Here is a tiny trained network, its code and every weight. The questions are about switching its units off for an input and a class, where a switched-off unit gives its printed mean instead of its output.

import numpy as np


def w(rows, s, z=0):
    codes = np.array(rows[::2]) - 128.0
    scale = np.full(codes.shape[1], s)
    scale[-1] = z or s
    return codes * scale


def f(y):
    return np.maximum(y, 0)


def log_softmax(a):
    a = a - a.max(-1, keepdims=True)
    return a - np.log(np.exp(a).sum(-1, keepdims=True))


def net(x, mask):
    res = np.array(x, float).reshape(1, 5) / 4 @ E
    y = f(res @ A[0][:, :-1].T + A[0][:, -1])
    res = res + np.where(mask, y, B[0][:, -1]) @ B[0][:, :-1]
    return log_softmax(res[-1] @ U[:, :-1].T + U[:, -1])


A, B = {}, {}
E = w([
[68,118,140,185,202,111,115,128,165,191,110,201],'x0',
[53,129,107,121,88,124,8,40,164,129,139,114],'x1',
[100,195,159,95,178,170,88,185,163,95,140,131],'x2',
[100,129,180,152,85,148,121,162,72,159,144,123],'x3',
[122,174,121,110,114,41,152,144,112,122,178,209],'x4',
],0.017)
A[0] = w([
[157,63,84,171,118,68,160,90,155,165,85,119,57],'N1',
[140,186,185,68,213,187,76,196,177,76,142,162,58],'N2',
[125,191,169,131,159,129,89,148,178,90,119,124,4],'N3',
[131,185,98,115,103,54,136,155,141,119,200,185,103],'N4',
[177,129,25,86,179,72,145,112,218,122,58,128,27],'N5',
[146,56,85,116,151,185,146,139,187,130,108,104,56],'N6',
[104,145,203,191,65,125,113,166,49,206,96,115,69],'N7',
[166,99,185,126,176,145,254,203,122,90,66,158,35],'N8',
[137,73,135,172,174,243,137,121,170,149,135,107,28],'N9',
[131,184,57,123,169,73,148,117,96,125,185,188,6],'N10',
[93,112,154,167,157,153,139,105,177,189,119,193,26],'N11',
[126,162,120,207,163,123,124,135,152,207,64,168,18],'N12',
],0.0094,0.0037)
B[0] = w([
[203,79,98,135,185,10,67,170,141,139,98,160,203],'N1',
[195,87,156,156,177,46,101,104,77,161,123,110,210],'N2',
[140,17,143,167,140,87,85,131,98,86,128,141,170],'N3',
[74,67,175,180,58,209,183,138,119,153,112,77,212],'N4',
[83,177,189,40,192,157,80,255,121,154,237,146,202],'N5',
[77,181,147,130,93,123,153,219,98,210,61,58,178],'N6',
[166,131,152,103,199,146,106,183,205,151,210,214,202],'N7',
[49,17,73,65,190,152,109,81,165,75,76,157,255],'N8',
[111,107,217,191,82,154,162,128,182,194,102,58,191],'N9',
[117,191,91,224,100,146,149,213,116,137,13,110,197],'N10',
[150,182,216,41,126,154,165,48,124,12,83,94,192],'N11',
[184,161,101,74,104,158,199,114,87,45,107,78,193],'N12',
],0.0084,0.018)
U = w([
[112,128,146,203,87,158,152,169,138,191,84,110,50],'0',
[225,80,135,169,144,28,115,116,92,166,128,146,70],'1',
[230,149,129,39,69,168,160,123,83,54,137,84,157],'2',
[128,165,155,104,171,165,111,188,153,186,203,178,123],'3',
[3,88,82,119,124,117,71,59,176,126,107,151,167],'4',
[114,133,111,156,146,135,150,108,129,158,153,111,255],'5',
],0.014,0.0087)

Each question gives the input, the list of numbers given to net, and the class t.
The units are the neurons (one row each of A and B). Each row of codes is followed by its name. A weight is (code - 128) times the scale printed after its matrix; where a second scale follows, it is the last column's (A, B and U).
mask holds one flag per neuron, in row order. A switched-off neuron (its flag False) gives its mean, the last column of its row in B, instead of its output. The means were averaged over made-up inputs and are rounded, as every weight is.
A unit's drop is (log p(t) with every unit on - log p(t) with that unit switched off) / (log p(t) with every unit on - log p(t) with every unit switched off).
The circuit of an input: a set's keep is (log p(t) with only the set's units on - log p(t) with every unit switched off) / (log p(t) with every unit on - log p(t) with every unit switched off). Starting from all 12 units, units are removed one at a time, each time the one whose removal leaves the highest keep (on an exact tie, the one counted first), for as long as the keep stays at least 0.8.
units of the circuit, in order: the units of the circuit, biggest drop first
unit that matters most: the unit with the biggest drop
top k neurons: the k neurons with the biggest drops, biggest first
drop of u: that unit's drop, to one decimal
input [7,5,3,-5,-3], class 2: top 3 neurons -> (N11; N12; N8)
input [-2,-2,-6,8,-1], class 3: unit that matters most -> N7
input [8,3,2,-2,-7], class 2: units of the circuit, in order -> (N11; N12)
input [-3,-3,-6,3,6], class 0: top 3 neurons -> (N4; N2; N10)
input [1,0,-7,8,5], class 3: top 2 neurons -> (N7; N2)
input [-6,6,6,-5,0], class 1: top 2 neurons -> (N2; N8)
input [2,4,5,4,-3], class 1: top 3 neurons -> (N8; N2; N5)
input [0,-4,3,-3,-1], class 4: top 2 neurons -> (N8; N7)
input [3,4,-5,-7,7], class 0: top 2 neurons -> (N10; N4)
input [5,7,5,7,6], class 3: top 4 neurons -> (N8; N7; N9; N2)
input [-6,-6,6,-7,-7], class 0: units of the circuit, in order -> (N6; N9)
input [3,-8,7,6,3], class 4: top 2 neurons -> (N8; N1)
input [-2,5,-5,6,-7], class 0: top 3 neurons -> (N8; N5; N9)
input [-2,-3,2,-3,2], class 5: unit that matters most -> N7
input [5,6,7,4,-4], class 1: units of the circuit, in order -> (N2; N8)
input [-3,-1,-2,-6,-8], class 0: top 2 neurons -> (N6; N9)
input [-2,-7,2,0,-7], class 0: top 2 neurons -> (N9; N6)
input [2,-6,8,-6,-5], class 1: top 2 neurons -> (N2; N3)
input [0,-2,4,-1,5], class 0: top 3 neurons -> (N4; N10; N1)
input [0,-7,-2,-8,-5], class 3: units of the circuit, in order -> (N5)
input [8,4,2,-8,-6], class 2: units of the circuit, in order -> (N11; N12)
input [3,4,-8,-8,-7], class 1: drop of N10 -> 0.1
input [-5,-3,2,-7,5], class 3: drop of N12 -> 0.2
input [0,6,-6,6,8], class 0: drop of N4 -> 0.3
input [-5,-6,8,-5,-5], class 1: drop of N2 -> 0.9
